Below are the code and all the weights of a small trained network. Each question names an input and a class and asks about switching units off, where a switched-off unit gives its printed mean instead of its output.

import numpy as np


def w(rows, s, z=0):
    codes = np.array(rows[::2]) - 128.0
    scale = np.full(codes.shape[1], s)
    scale[-1] = z or s
    return codes * scale


def f(y):
    return np.maximum(y, 0)


def log_softmax(a):
    a = a - a.max(-1, keepdims=True)
    return a - np.log(np.exp(a).sum(-1, keepdims=True))


def net(x, mask):
    res = np.array(x, float).reshape(1, 4) / 4 @ E
    y = f(res @ A[0][:, :-1].T + A[0][:, -1])
    res = res + np.where(mask, y, B[0][:, -1]) @ B[0][:, :-1]
    return log_softmax(res[-1] @ U[:, :-1].T + U[:, -1])


A, B = {}, {}
E = w([
[126,129,126],'x0',
[24,131,212],'x1',
[151,246,143],'x2',
[128,128,128],'x3',
],0.014)
A[0] = w([
[111,7,110,246],'n1',
[109,141,119,118],'n2',
[109,184,172,72],'n3',
[140,212,122,218],'n4',
[44,129,235,136],'n5',
[129,97,110,121],'n6',
[140,74,97,254],'n7',
],0.018,0.0082)
B[0] = w([
[38,72,102,247],'n1',
[116,142,132,137],'n2',
[97,172,165,177],'n3',
[207,190,122,229],'n4',
[45,114,252,252],'n5',
[98,138,125,152],'n6',
[102,118,69,202],'n7',
],0.015,0.019)
U = w([
[79,91,4,247],'0',
[195,170,85,185],'1',
[62,27,164,68],'2',
[89,196,182,2],'3',
],0.012,0.0028)

Each question gives the input, the list of numbers given to net, and the class t.
The units are the neurons (one row each of A and B). Each row of codes is followed by its name. A weight is (code - 128) times the scale printed after its matrix; where a second scale follows, it is the last column's (A, B and U).
mask holds one flag per neuron, in row order. A switched-off neuron (its flag False) gives its mean, the last column of its row in B, instead of its output. The means were averaged over made-up inputs and are rounded, as every weight is.
A unit's drop is (log p(t) with every unit on - log p(t) with that unit switched off) / (log p(t) with every unit on - log p(t) with every unit switched off).
The circuit of an input: a set's keep is (log p(t) with only the set's units on - log p(t) with every unit switched off) / (log p(t) with every unit on - log p(t) with every unit switched off). Starting from all 7 units, units are removed one at a time, each time the one whose removal leaves the highest keep (on an exact tie, the one counted first), for as long as the keep stays at least 0.8.
circuit, biggest first: the units of the circuit, biggest drop first
k most important neurons: the k neurons with the biggest drops, biggest first
drop of u: that unit's drop, to one decimal
input [1,-6,-6,-5], class 0: circuit, biggest first : n5
input [-5,8,1,0], class 3: 2 most important neurons : n1; n3
input [4,5,1,-4], class 3: 3 most important neurons : n1; n3; n7
input [1,0,8,5], class 1: 2 most important neurons : n5; n4
input [-8,0,1,3], class 1: circuit, biggest first : n5; n1
input [0,-6,1,3], class 1: circuit, biggest first : n1; n5
input [-2,0,0,8], class 0: 2 most important neurons : n5; n4
input [8,-1,-7,4], class 0: 2 most important neurons : n5; n7
input [-7,-4,2,-2], class 1: drop of n1 : 0.2
input [8,-6,6,4], class 1: drop of n3 : 0.0
input [-6,-5,0,7], class 0: drop of n4 : 0.1
input [-3,-4,3,-6], class 1: drop of n5 : 0.2
